Below are the code and all the weights of a small trained network. Each question names an input and a target symbol and asks about switching units off, where a switched-off unit gives its printed mean instead of its output.

import numpy as np


def w(rows, s, z=0):
    codes = np.array(rows[::2]) - 128.0
    scale = np.full(codes.shape[1], s)
    scale[-1] = z or s
    return codes * scale


def f(y):
    return y / 2 * (1 + np.tanh(0.7978845608 * (y + 0.044715 * y**3)))


def softmax(a):
    e = np.exp(a - a.max(-1, keepdims=True))
    return e / e.sum(-1, keepdims=True)


def log_softmax(a):
    a = a - a.max(-1, keepdims=True)
    return a - np.log(np.exp(a).sum(-1, keepdims=True))


def net(x, mask):
    ids = ['ΘΛΠΣΨαβεζημτφω'.index(c) for c in x.split()]
    T = len(ids)
    res = E[ids] + P[:T]
    u = 0
    for l in range(2):
        r = res
        for j in range(3):
            rows = slice(2 * j, 2 * j + 2)
            q, k, v = (r @ M[l][rows].T for M in (Q, K, V))
            z = softmax(np.where(np.tri(T) > 0, q @ k.T / 2**0.5, -1e9)) @ v
            o = O[l][rows]
            res = res + np.where(mask[u + j], z, o[:, -1]) @ o[:, :-1]
        u += 3
        y = f(res @ A[l][:, :-1].T + A[l][:, -1])
        res = res + np.where(mask[u : u + 12], y, B[l][:, -1]) @ B[l][:, :-1]
        u += 12
    return log_softmax(res[-1] @ U[:, :-1].T + U[:, -1])


Q, K, V, O, A, B = {}, {}, {}, {}, {}, {}
E = w([
[193,116,66,133],'Θ',
[129,84,60,46],'Λ',
[97,82,116,210],'Π',
[10,129,140,46],'Σ',
[77,239,189,189],'Ψ',
[198,244,54,30],'α',
[82,41,143,37],'β',
[168,168,40,199],'ε',
[121,207,111,16],'ζ',
[191,163,144,103],'η',
[18,84,196,109],'μ',
[102,114,62,125],'τ',
[131,27,105,98],'φ',
[191,110,133,153],'ω',
],0.013)
P = w([
[157,109,189,96],'0',
[37,172,96,61],'1',
[161,113,184,101],'2',
[61,170,60,104],'3',
[163,113,183,106],'4',
[75,168,31,129],'5',
[165,114,182,108],'6',
[87,168,8,149],'7',
[163,113,181,111],'8',
],0.014)
Q[0] = w([
[139,136,120,195],'L0H0',
[185,111,188,107],'L0H0',
[142,178,179,118],'L0H1',
[66,148,146,189],'L0H1',
[179,191,171,109],'L0H2',
[101,115,224,246],'L0H2',
],0.011)
K[0] = w([
[199,61,117,165],'L0H0',
[101,163,248,132],'L0H0',
[156,164,181,107],'L0H1',
[68,127,180,208],'L0H1',
[185,199,218,27],'L0H2',
[2,125,204,194],'L0H2',
],0.0083)
V[0] = w([
[173,109,170,77],'L0H0',
[111,117,148,78],'L0H0',
[42,13,186,168],'L0H1',
[110,135,114,129],'L0H1',
[147,103,121,66],'L0H2',
[166,119,2,41],'L0H2',
],0.0054)
O[0] = w([
[184,121,90,127,118],'L0H0',
[138,160,97,158,159],'L0H0',
[22,53,184,35,2],'L0H1',
[117,138,110,125,139],'L0H1',
[75,120,145,116,155],'L0H2',
[16,38,204,1,202],'L0H2',
],0.0052,0.004)
A[0] = w([
[84,103,157,197,63],'L0N0',
[130,134,172,77,98],'L0N1',
[89,194,83,132,58],'L0N2',
[169,4,135,215,74],'L0N3',
[160,136,231,154,124],'L0N4',
[202,45,138,117,97],'L0N5',
[208,98,129,223,71],'L0N6',
[139,126,139,129,75],'L0N7',
[118,124,46,103,4],'L0N8',
[167,140,83,138,39],'L0N9',
[27,71,110,99,1],'L0N10',
[77,96,77,134,153],'L0N11',
],0.011,0.0082)
B[0] = w([
[196,153,154,114,110],'L0N0',
[107,71,110,118,161],'L0N1',
[160,64,147,254,252],'L0N2',
[54,140,142,208,137],'L0N3',
[154,157,202,112,225],'L0N4',
[138,56,64,197,160],'L0N5',
[87,121,179,90,182],'L0N6',
[154,128,130,122,90],'L0N7',
[143,49,202,115,145],'L0N8',
[169,121,121,141,107],'L0N9',
[215,123,97,198,205],'L0N10',
[119,216,162,133,238],'L0N11',
],0.0095,0.0036)
Q[1] = w([
[170,160,62,163],'L1H0',
[78,146,114,97],'L1H0',
[38,149,140,236],'L1H1',
[83,93,159,167],'L1H1',
[97,173,1,125],'L1H2',
[92,179,242,233],'L1H2',
],0.0073)
K[1] = w([
[150,134,92,154],'L1H0',
[120,150,96,104],'L1H0',
[87,177,133,68],'L1H1',
[86,152,141,106],'L1H1',
[53,201,55,154],'L1H2',
[86,208,254,173],'L1H2',
],0.0088)
V[1] = w([
[119,151,108,146],'L1H0',
[183,86,180,35],'L1H0',
[60,208,82,149],'L1H1',
[104,86,127,150],'L1H1',
[111,123,179,89],'L1H2',
[98,106,103,2],'L1H2',
],0.0055)
O[1] = w([
[178,65,87,171,149],'L1H0',
[4,188,217,59,83],'L1H0',
[54,133,161,71,178],'L1H1',
[151,223,170,131,77],'L1H1',
[191,59,128,79,149],'L1H2',
[211,125,74,237,4],'L1H2',
],0.0038,0.0034)
A[1] = w([
[65,140,86,192,78],'L1N0',
[184,107,90,173,202],'L1N1',
[163,6,77,78,40],'L1N2',
[151,101,97,86,67],'L1N3',
[92,53,92,105,130],'L1N4',
[183,28,185,92,65],'L1N5',
[53,14,223,129,76],'L1N6',
[95,35,68,118,219],'L1N7',
[131,102,181,48,79],'L1N8',
[166,86,116,35,96],'L1N9',
[178,85,214,77,77],'L1N10',
[245,115,71,190,2],'L1N11',
],0.012,0.0088)
B[1] = w([
[138,126,127,36,236],'L1N0',
[170,122,88,198,252],'L1N1',
[154,125,28,118,155],'L1N2',
[151,151,86,91,124],'L1N3',
[89,111,147,108,158],'L1N4',
[153,57,73,130,169],'L1N5',
[92,75,190,191,187],'L1N6',
[33,184,110,114,246],'L1N7',
[104,49,149,35,179],'L1N8',
[111,162,134,48,186],'L1N9',
[166,36,102,104,225],'L1N10',
[69,2,40,21,141],'L1N11',
],0.0099,0.0046)
U = w([
[194,79,37,161,141],'Θ',
[114,107,58,53,13],'Λ',
[90,103,190,185,98],'Π',
[40,99,168,77,47],'Σ',
[186,138,242,107,165],'Ψ',
[239,181,82,49,65],'α',
[113,46,97,91,54],'β',
[216,191,113,254,254],'ε',
[129,108,130,27,28],'ζ',
[217,50,105,87,89],'η',
[123,43,162,114,80],'μ',
[18,249,138,118,207],'τ',
[76,70,115,166,78],'φ',
[186,49,143,197,127],'ω',
],0.01,0.0079)

Each question gives the input, a string of symbols that net reads in full, and the target symbol t.
The units are the heads (2 rows each of Q, K, V and O) and the neurons (one row each of A and B). Each row of codes is followed by its name. A weight is (code - 128) times the scale printed after its matrix; where a second scale follows, it is the last column's (O, A, B and U).
mask holds one flag per unit, layer by layer, with each layer's heads first. A switched-off unit (its flag False) gives its mean, the last column of its rows in O or B, instead of its output. The means were averaged over made-up inputs and are rounded, as every weight is.
A unit's drop is (log p(t) with every unit on - log p(t) with that unit switched off) / (log p(t) with every unit on - log p(t) with every unit switched off).
The circuit of an input: a set's keep is (log p(t) with only the set's units on - log p(t) with every unit switched off) / (log p(t) with every unit on - log p(t) with every unit switched off). Starting from the 12 units with the biggest drops (on a tie, the unit counted first), units are removed one at a time, each time the one whose removal leaves the highest keep (on an exact tie, the one counted first), for as long as the keep stays at least 0.8.
units of the circuit, in order: the units of the circuit, biggest drop first
unit that matters most: the unit with the biggest drop
k most important neurons: the k neurons with the biggest drops, biggest first
top k neurons in layer l: the k neurons of layer l with the biggest drops, biggest first
heads that matter: for each layer, one digit per head in row order, 1 if its drop is at least 0.15 and else 0, layers parted by /
input Ψ β Ψ Ψ ε α α α, target Θ: unit that matters most : L0H1
input ζ ε ω Ψ Θ, target Θ: units of the circuit, in order : L0N5, L0N11, L1N2
input φ ω Σ τ Σ, target Σ: units of the circuit, in order : L0N1, L1N8, L1N7, L0H1
input τ η Ψ ε Ψ ω, target τ: units of the circuit, in order : L0N10, L1N10, L1N7
input τ Ψ α α Π Λ Ψ Ψ, target Θ: units of the circuit, in order : L0N2, L0H2, L1N11
input ω ε α Σ μ Ψ ε α, target ε: heads that matter : 111 / 001
input Λ ω Λ τ ζ τ, target ε: units of the circuit, in order : L0N11, L0N2
input Σ Ψ Ψ η ζ Ψ Θ φ, target τ: top 2 neurons in layer 0 : L0N11, L0N2
input α Λ Ψ α η ε, target τ: units of the circuit, in order : L0H2, L1N7
input ε Ψ φ Ψ ω ω Π α β, target β: 2 most important neurons : L1N2, L1N5
input α α Π ε ω α, target Θ: 3 most important neurons : L1N11, L0N2, L0N4
input μ φ Ψ η Σ ε Ψ μ, target ε: units of the circuit, in order : L0N10, L0N11, L0H1, L1N8
input Ψ η τ Ψ ζ, target ζ: 3 most important neurons : L0N2, L1N8, L1N9
input φ Ψ η β α α, target ε: most important neuron : L0N10
input Σ ε Ψ β Λ α, target τ: units of the circuit, in order : L0H2, L1N10, L1N7
input α Π Ψ Θ Σ Ψ, target ε: top 2 neurons in layer 1 : L1N1, L1N7
input ω Ψ α α β, target β: heads that matter : 001 / 000
input Λ Σ ζ, target ζ: units of the circuit, in order : L0N2, L1N8, L1N9
input α Π α φ Σ η η ε, target τ: 4 most important neurons : L0N10, L1N0, L1N10, L0N4
input β Ψ ω, target ω: 3 most important neurons : L0N5, L0N3, L0N4
input α α ε τ, target τ: top neuron in layer 0 : L0N4
input Σ Π α Λ, target τ: heads that matter : 000 / 000
